Each row is followed by its class.
[  58  255  -79    7 -130  182 -133   42 -264 -172   26  210 -127  452
 -201  -26   26 -250  -23   21  108 -266  -60  -58  -42  -90   92 -210
   96  182  -68    0  113   64  490  170 -104  139   12 -347  -30] | Z
[-201  216 -137   37  -47  236   40  210  -17   34  238 -134   94  265
  141  353   62 -257 -376 -252   37 -159 -375 -239  247  217  128  337
  -27   71 -111 -183   23 -209  -53 -126 -244  131  141 -242 -182] | N
[ -45  -48 -224 -152  360 -165  350   -8  252  -37  191  187   93  271
 -114  -45    2   30 -317   43  148  259  256   62   71  -28   94 -146
  278  -23 -178  -52 -279 -104 -105 -235 -196 -151  418 -209  437] | B
[ 144  -51  -50  151   85  478  274    0   75 -200 -376  -12  -45 -314
   37   34   44    7 -402  172  138  465 -164  327  257  -84 -241  229
 -166 -187 -184  408   63 -204  -74  -38  121 -235  -90   91  105] | N
[ 144  -83  -47 -235  -97 -361   38  -27  200 -196 -297 -273  -75 -293
  -57 -112  -92   81 -185 -114  -36  111 -296 -141  154  -25   12 -148
  177   39 -170 -205 -300 -109  -70 -100 -259   87  -43 -126   72] | P
[  34  -14  -15  -28 -267   76 -178 -102 -141  -55  -52  424   12  208
   20  -38  -43   11 -405  196    8  -62 -195 -281  100  109  369 -360
   37  107   28 -260  175 -367   16   83   95  228  473 -245  350] | U
[ 324  125 -145  127  576 -219   13 -164  490 -230   77   -5 -229 -127
  -27   70 -252  319  -95  178   28  599  149  150 -221 -187   52  -75
  284   30   18  137  -19  -33  369 -362   10   53    8  -46  287] | S
[  89  -91  -28  105  -62 -124  687  103  -69 -189  102  280   73  -77
 -393 -266  -25 -275 -372  218  -29  -40   27   62   30 -288  101   29
 -252  -11 -283  337   16  133  210  181  206 -269  121   -8  173] | B
[  52   83   39 -219 -103 -334  410   92  117 -187  -54   23  -27   88
  -90   57   24  221 -120   42  332 -154  -61 -216 -206 -330  224  -96
  335   17 -175 -271 -122 -119  154  -92   11  -94  -44 -379  239] | L
[ -61  -29   29  150  230 -237 -171 -210  157  157  296   94 -101    6
 -175  -55  -21    6  -38   -4  119   17  209  340  -50 -244  233  -81
 -343  -33   83  220  281   64  132  -82  234  464  124  209   83] | B
[-148  -65 -132 -107 -122  899 -462 -407   -4  -92 -285    6  180   -4
  156  563  173  -16 -245 -125  389 -116  -58 -108  158 -106 -186  -64
  185  347  -29 -197  -37 -200   47 -258  109  328  145  132  283] | S
[ -89   90  -51  -85 -127  158  156    8 -207 -181  -43   24  -62 -325
   78 -279  -94  171  -47   59  376  253 -253  267   50  -37 -221  -40
  179 -115  -47  114 -142  -77 -118   22  318  101 -238  -20  373] | A
[  86  324   27 -142 -171  181  310  235 -116   91  129  149  128  358
  -79   -6   22  190  205  282   -2   71  -31 -234 -162  -13  280   84
  418   83 -241  -55   45  394  206  183  113  -35  217 -565  102] | U
[-136  254   94  126  -66  227 -183 -332   45   96  -71  229  -26  187
  206  450   16  -45 -154   73  113 -268 -137 -205  113 -313  369   16
  205   97  -35   73  -65  -60  -27  -16 -118  166  142 -529  195] | Q
[ -60   72  111 -175  -79  -10  157  -62   92  168  105 -144 -220 -196
  162   96  -83  153 -125  109  166  -25 -102 -168  -80   93  -61  248
 -152   99   57 -173   55   55 -178   -8   76   64  -20  -51  -16] | Z
[  -7  119   68  -69 -181  271    8 -214  125  242  -19  115  158  120
  242  625  103  121  420 -146  -81  -20  115  -38   26 -156  183   69
  206   50  118 -116 -199   46   67  -13  127  188 -108  -65   -1] | A
[ 126  319  245  198 -185  -22  172 -293  100   -2 -101   85  -52  276
  158   43  -40  -92  194  230 -217 -112  -12  114   -4 -111  320  170
  293  331  -17   52  141  194  256   45  132  -61 -171 -258   52] | A
[ -19   60  100 -173  -38  388 -112 -291  170   19  -92  -36 -111  105
  135  147   49  124   79  144   34   66   29  180   41 -286 -351 -210
  621  289   48  -57 -214   -1    5  -59 -169   96 -180 -168  148] | L
[ -22 -109 -104  -64   23 -343  100 -222  177   53  -30   31    1  291
   -7  510    7 -111   80  122   41 -204  121   57   18  -50  350  142
  365  101  -60  161  230  146  230    9  124   34   51 -185  -54] | Z
[ -18   48  -18 -344 -167  526  111 -104  -37  -15 -213  112  -30  342
  288  148  -47   48  -11  -90  147  353  -70  146  328  123  -40  465
  137  -42  -83   10 -330  -93  -70 -214  -19   78  209 -306  265] | Q
[ -79  343  -13  415 -207 -299  318  396  137   83   89   29   39 -337
  124  -89  -15   48   33   60  262   83  194  251    1  325  247  140
 -154   35 -178  263  118 -157  151   23   36 -335 -169 -125 -156] | U
[ -36  166  -24 -123  283  588    8   87 -111 -281  -68  -20   13 -313
   61   -1  110  102 -121   25  122  208  119  -41   11 -417   -1 -233
  143  -48 -178   -8 -231   67   16  269 -184  189  -60  -53  367] | Z
[  25  -50  -28 -190 -289  -58  -37  -82 -102 -132 -115   42  -42  -93
 -165   96  141  -47 -143  124  122 -367 -325 -447   76 -166   76  -64
   45  338  -82  109  320   -5   50 -120  138  119  168  -51  -90] | D
[ 203  -98   31 -256 -244  -35  279  -21  285  -97   98  -59  -81 -290
  315  136 -238  240   85    2   55  321   33  389   89  -15  -90  526
  310  126  160  157   -2 -288  -58 -315  111  363 -339  231 -130] | N
[ -19  -26   -3  153  226   31 -614 -419  216    2  -54  140  -17 -133
  -66  160   56 -155   40 -135   30  -50  308  -56   54   24  -97  109
 -119   72  208  133   90  -63  131 -213  373 -173  -21  282  123] | P
[ -22  134 -146  -78  360  -98   25   47  -78  147 -336   36   11 -148
  192 -298 -239  230  -60 -205 -202  225  -19 -232  -89 -196  307  278
   71 -187  259   72 -228  125   63  183  181   -7 -263 -221  194] | U
[  35    5  203 -128   48   45   13 -155  -67  -47 -153   98  192 -148
   69  224   18  -94    0  128   63  -76 -183 -111  165  -71  210  -38
  260  185 -183  -69 -370   37  -42  -63  138  127   94 -206  408] | S
[  57 -201  145  -42  -43   58  -68  281 -305  -59 -269 -168  174  -92
 -261 -496  205  -74 -134   23  226   42 -218  -39   17  131 -359 -101
 -221 -252 -159 -243 -340  144 -249   76   56 -195  -60   59  155] | P
[ 216   78  116  -85 -225    9   70  -86 -154   -5 -117  136  -41  -14
   42  111 -137 -216   98  100  -46 -271   -1 -146    0    4  462  188
   56    5   46  259   69  -45  141   -6 -126  106  227 -472 -193] | U
[-210 -459  -17   30  219  -72  -90  -80   36  303 -137 -293   68  112
  -61  576  227  137  102  -69  181   49   89 -119 -131 -173 -186 -238
   47 -158   66  -97  -91  213 -138   26 -228   65  145  -29    6] | Q
[-285 -112 -257  166 -102  -96  194  438  119 -218   99 -482  133 -564
  187  238  165  -50 -131 -223  220  -91 -229  -48  -70  161   57  261
   76 -256  -12  118  164 -201 -266   97  252    2 -443  381 -185] | N
[  -5  141  126 -234 -168  306 -250 -350 -230 -132 -135  229  -77   32
  100   60 -278   31   17  117  266 -115 -103  -38   97 -135  254  284
   34  169  175 -110   -3 -159   33 -164    9  322  314 -342  244] | Q
[-219  109  134  -60 -105  364 -246    2 -307  174   76 -224   64  100
  161  202   82 -134  -54 -148  -62 -302 -358 -252  110  -71   90   14
  167  253 -183 -173   74  209  -68    7   71  156 -146 -412  -12] | A
[  32  348  -41 -131 -266  -59  -43  133 -137  117  295  279 -213  206
 -201  100   42  127  258  -67   62  -96   15  -16  113  148  237  -12
   42  154   64  139  416   -2  230  173  304  -13 -139 -381   80] | B
[-288  -76  -79  155 -200  508 -293 -250   -4  272 -449  241  341 -233
  210  265  -67  -55 -121  -53 -357   43 -461 -382  -86   16  232  114
 -128 -190  -78  126 -241  -59 -256  -76   83  276 -184 -192  107] | J
[ -96  -51  -23   74  213  317 -116 -310  261   57   -2  -27  279   79
   80  509  230 -107 -531    8   63  -87 -290  128  279   74  -27   54
 -142  139 -272 -113  381 -264 -280 -215    6  289  -95  400  203] | A
[ 156  333   89 -116 -283  257  351  -48 -156 -164 -342  242 -391 -541
  122 -195   72  327  117  211   42  244  -79  223   77  -55  -21  171
    6 -156    9  120  237 -175  145   74  401 -269 -278   32 -166] | S
[-177  425  303  115  176  125  -70  -18  125  -12  156  126  372  111
   96  271  284 -209  279  -13   26  106  -95  353  326   29  268  356
  -32 -119  -92   54 -169  -63  -14   30  153  223 -355  -39  378] | P
[ -59  -23   86  202   92  278  -12  211 -114   32  454  -28  380 -346
  164   12  -90   -5 -641 -251   52 -105 -128  137  177  -56 -442  114
 -154   43  106 -106 -308 -392  -80 -177  193 -219 -358  149  256] | Z
[ -93    8    5  -28  152 -217  -74 -215   -2  125  -76  -74  -54 -375
   50  191 -175   48   54 -301  224  -68   74 -136   24  113  -35  -37
 -369  178  206  131   21 -154  -75   62   13  123  -39  147  210] | N
[-172  149  220  -11  146  236 -182  -97  190  319   65  -94  -26 -362
   72  175  139   30  264 -286  -80  -30  100  -50 -142 -192 -102   67
 -147   13   85  -49 -331  146  -16  -40  171  244 -415  145   70] | D
[-179  347   80  500   43  -79   49 -130  235  -60  -99  -10 -352   62
 -175  186   47 -190  121  238   48  -63 -260 -214 -264  113  277  168
  -75   69  -17   95  142   97  179   39   28   39  145  -98   14] | N
[  70   84  -76    4 -109 -171  350 -156   94 -258 -161  414  165   74
 -130   31   52   64  140  344 -138  150   42   69  -56 -420  425 -136
  382 -252 -134  165   77   42  273  180  281   -8  243 -108   61] | B
[ -20 -222 -161 -176 -140  218   57   42   13   57 -275    7    9  119
  -74  428   30  -19 -287  -11  120 -239 -204 -264   84   79  341  -21
   83  163  -35 -196   71 -257 -254   -2  -97  162  266 -124  195] | Q
[  95 -125  116   36  142  342   89    4  -33 -428   97  -63  395  568
   48  295  100 -129   52  526  113  344 -257  -43   48 -389 -155 -324
  376 -172 -540  -14   30  178 -326  -24 -201   73  541 -281  107] | L
[-164  379   97  -76    6  192   80   53  136 -201 -216  239 -353   35
   12 -221  111  363  199  353  312  520 -173  140 -213 -100  171  124
  481 -100 -185   81  -73 -103  158 -279  153  109 -208 -569  432] | N
[ 261  108   59   24 -190  320  -74 -280   -4 -432 -383   99  145 -345
   52 -110  -33  197   23  382 -133  411 -257  117  260 -593 -147 -369
  460  115 -297  171  -93   99  109   29  137   40   65 -117   84] | S
[-272  133 -123 -120  105   24  150  356    9 -146  217  331  237  264
  105 -298  178 -142 -141   84 -194  -35 -140 -183   71  185  242  237
  -10  -53 -204  254   34 -149 -199   85 -315  473   88  285  101] | Z
[  54   52   90  -20  276  -48  -74 -175  -56  -54 -294  110 -149  -84
   50 -213   34  -56 -171  153 -350 -113 -193  -98   91 -126   93 -123
   81   45  -63   98    4   38   42  156  -61   32   -5  114    3] | U
[ -92  -13   69  153   39 -426  138  -21  262 -108  115  -33   69   71
  -36 -118 -196 -324   43   39   49  -32 -182  150  -79  386  120  190
 -548  -68   67  189  123 -281  -73  -55   41  309  238  391   85] | D
[-105 -103  118   95  111  -86  119  130  358  281   85 -185 -163 -199
  -36   46  103 -217 -259   73   45 -172  135   31 -156    8 -111   31
 -528 -201  107  200  -69  -79   66  153 -344  -83   27   17 -306] | B
[ -37  252  -58  115 -436  272 -107  -10   98  -90 -192  180  -62  -51
  -24  203 -109   93  180  277  306  198 -357  114  117   -5   68   25
  154  107  -42 -137  -66 -184   48  -75  420   -2   64 -226   72] | A
[-203  -54 -181 -182  220  -16   80   22  340  -46   13   -2 -234  -96
   54  235  -54  480   23  225  151  377  -49  294  261  -23 -290  241
   16   92 -141  140   42   -4  -43    3   63   71   80  444  134] | Z
[ -52  -12 -140  210   72 -134  203 -150   81 -331 -312   58 -139 -221
   -2  181 -197   52  225   73  197  559 -165 -131 -139 -438 -163  -53
  439  -39 -102  414 -288  -95  121 -392   26  -83   13 -369   16] | P
[ 149   80   39   27 -122 -114 -129   30   -9  -44   81  113 -126  307
   32  232    2 -205   56   96  -63   68  -37  -72  227  -53  267  218
  -91   92  -86    8  348   79  110   -1  155  -51  -11 -297 -279] | J
[-290  -24 -104  375  217   22  -48   21   99  -51  144    1 -111 -159
 -367  266  -15 -366 -148 -155  208  -72  -59 -281 -102 -111   89  121
 -132  -68 -109   -6  -82   16 -378   37 -219  195  -18    4  216] | Q
[  47  -87 -103   -7   90  429 -118 -143 -100 -210 -373  145 -174  133
 -118  131  145   25  -15   94  138  283 -125   18  172 -676 -194   11
  333  -25 -133  265  115   59 -159  -73  225  110 -181 -129  -10] | Z
[ 103  -33  161 -162  141  343   89   71  -84  208   94  108  461   73
 -295  222 -101 -178 -313   23  -46 -102   42    6   -7 -236   96   44
  122    7 -254 -181   59   21   96  140 -128  151  114 -406  139] | D
[ -35   88  -11  -95  119  402 -278 -263   89  128 -197   70  -46  308
  115  373  124  -30 -114   64  -44 -199  -22 -224  128 -152  326  171
   40  448 -184   20  245  227   12  -36 -196  467   59  -22   19] | N
[ -54 -114  -38 -214 -289  -75  -14 -166  382 -151 -279 -103 -153 -315
  104   64   52   21  -49  190   45  226 -206  100  173  -63 -128    5
  282  116   35  -97 -140 -280  -62 -220 -125  206   97  155 -187] | Q
[ 154  145  -40  105 -234  676 -380 -226 -277 -550 -274   74  132   56
  -59   91   46  -77 -255  114  213   81  -91  412  370 -142 -120  -11
  527  -48 -256 -127  245 -121  259  107  353 -173   -1 -145  235] | Z
[ 270  111  -79  -86   55   28  244   94 -111 -163   71  200 -233  155
 -202 -293 -102  271  199  -36 -206  391  141 -126  -44 -155  -24 -267
  139   37 -136  -27   45  207   19  126  279 -135  202  -15  266] | D
[ -10  176  -53  -28  -32  446 -257 -168 -136   99   42  395  -68  228
  197  -54   32 -102 -376 -109  -37 -138 -226 -240  280  146 -154   10
 -127  173  126  180 -144  -82 -146  144  114  207  -85   86  452] | D
[-296  182    1    6   93  292  -48 -186  141   69  -61  284  183 -109
  312 -177   82  205  -27  233  -75  394 -188  184  128  -13 -281 -120
  251  151 -225  288  -76  -66 -356 -131  227   27 -368   73  405] | J
[  77  -18  210  237  -77    2  326 -392  102  180 -462   96  -68  -57
   71  446  -57   24   39   57 -209  310  -86  -10  -63 -439  133   92
  156 -229   -2  143 -110  168  321  273  297    3   59 -222   21] | Q
[ 190   57 -185   77 -162  293  590   66  148 -238 -267 -100  197 -755
  115 -126  -35  198 -300   42  235  553 -172   57  -81 -124 -369 -237
  -41   33  -92  384 -189 -231    3   16    9  169 -134  435  178] | L
[-183   39   -9   85  -59 -178  297   26 -183   -8 -139  294 -188  -47
 -331 -162   31  278  198  132  262  -21  -95 -172 -414  160  107   11
  -14  117   97   49  244  -84   88  -46  416   78   15  206  393] | P
[-107 -506   78  -19   12 -416   71 -214  -88  225 -227  -61  197 -612
  -90 -141 -344  202 -139 -103  147   46  144  -72 -186 -159 -297  256
  134  -29 -205   21 -203  110 -129 -441  -56  -86  130   71 -176] | A
[  21 -342   58 -157   34   34  459   70  288  439  113 -187   53  -56
  -59   96   97  -23 -116 -144  108 -393  439   27 -223   27 -128  510
 -384 -185  104  103 -159  124 -336 -139 -233 -112   60  302 -260] | D
[ -90  -32   35 -190  -45 -214  346 -125  121  187  -65 -111   69  447
  226  393   81   35    9  -18 -208  -75 -114 -171  100   89   81   43
  222  132   15 -233   72   -4 -122   84  -47 -157   14 -228    4] | Z
[   9   87  -23   25  -50   43  163  -25   36   -2  -33  263 -361  123
  163 -102 -132  187 -210   66 -181   76  -61   12   91  130  270 -167
 -147  107   22   53  -65 -156  121  249  -22  162  244   36  367] | N
[ 229   49   20 -112 -457  347  661  -80   14  -92 -131  111 -267  189
   -6  446  179  369  180  100  152  265  174  -62  -57 -268   76 -210
  110  109 -339  -64  -43  247  414   21  355 -341  217 -284  222] | L
[  46 -122  -94 -331  280 -429  329  169    3  -64  -57 -331  -67  -74
   33   42 -122  244  239   70  118  176  171   59 -165 -174  194  141
   80  -11   24 -150  308  125  163  -92  160 -183  116  -76 -359] | N
[  77   26 -116 -100 -104  104  -19   30    1  136  -57  -60 -111  116
  173  462  -28  223  219  -40 -318  141  -60   51  179  -88  299 -164
  407  238   19   52  313   61  216  181  259  -35 -249 -326   -2] | A
[ 290 -148   67 -211 -293  195  462  184  -81  194 -205  -34  206 -112
 -111  111  184  229   14 -234  -46  245   98 -276 -178 -737 -119 -319
   47 -263 -218 -227 -261  236  208   86  423 -325 -188 -422 -184] | A
[  75   -7  -79  185   -1   52  247 -148  257   72 -228  158  -58 -531
  234  204   74  264 -153    8 -104  368   38 -106   86 -119   40  308
 -188 -193  219  463  -51 -168  -66  -97  296 -155 -144  241   78] | Z
[-194  161   50 -127  188   58  -21  -74 -246  261   86  158  218 -220
    1 -299   49  -76 -260 -220    7 -209  -79 -245 -140    6   24 -126
   -9   59  129  204 -330  -84  194 -209 -180  163  -96 -383  302] | U
[ 119  152    2 -359   87  -83  277  260  165  -86   48 -139  226   75
   95  241   14   88   31  -46  248  165 -187  -79  202 -577  -84  232
  405 -144 -240  -63 -554   51  -64 -139 -387  215  -33 -411 -267] | P
[ 149 -200  -31 -185 -119  296  -37   34  -69 -185 -119   54 -188 -192
  166  -92  -98  267   84  115   96  179   32  -31 -161 -354  -60   91
  412   27    3  132 -136   57  -71 -148  143  392   -7  141  -76] | N
[  33  253  166  230 -232  293 -134    8 -171   51  118  302   35   87
  -28   59  -43   87  -38  103   23   21 -111    8  151   42  160 -196
  -31  199 -127 -116  -69  -75   30   43   72   43  168 -316  314] | N
[ -81 -127 -227 -207 -192   20  201  -54 -144  214   20 -353 -258 -245
   -2  -18  -31  393  -96 -152  245 -215   55  143 -121   37 -174 -352
  -91  -51 -132 -245  -61  348   21  173 -134   71   60   95 -144] | U
[  46  227  103  303 -158  295  143 -203  -60  -95 -286   51  -49 -578
 -169 -364   47  293  -65  147  131  175   78  436 -118 -154  -88 -162
  193   93  -58  262  392  -22  110  210  528  -45 -283  249  326] | N
[  66  329   90  252 -166  373 -274    2 -260 -221   16  288  144  117
 -148 -208  -66  240    6  217   94   24 -302 -236    6 -171 -154 -141
   66  137 -205 -125   12   14  -41 -153  154 -191  151 -280  218] | U
[ 210  219  112 -140   43 -122  -25  -68  133 -308  135  235 -341  300
   36  -69 -135  -21 -137  200   10  117 -233 -132   61 -214 -220 -233
 -100   52   -8   40  143 -245  203  249  -72  219  218   33    5] | J
[  -8 -203   65   75 -102   25  -84 -359 -187  -54 -161  576 -152  208
 -157  -95 -197  -41 -185  418   45 -198 -182   15  -48  154  130   58
  252  116   76  207  -14 -129 -117 -109  114  138  190 -100  518] | B
[  -6  -48  -12  -50 -112 -368  290 -234  -83 -172 -152  -21  -10   41
  -29  145 -178  -65  140  250  270 -352 -189 -147 -199   12  147  137
   55  113  -83  -22   81   35   43 -286   51 -114  307  -93 -216] | U
[-184   60   -4  165 -207  304 -183  -60  120  -77  -16  138   17 -269
  173    8  130  550   11   90  265  431  -74  554  301 -164 -305 -180
  371   25  -14   62  -29 -318 -126 -130  632  -38 -261  207  479] | U
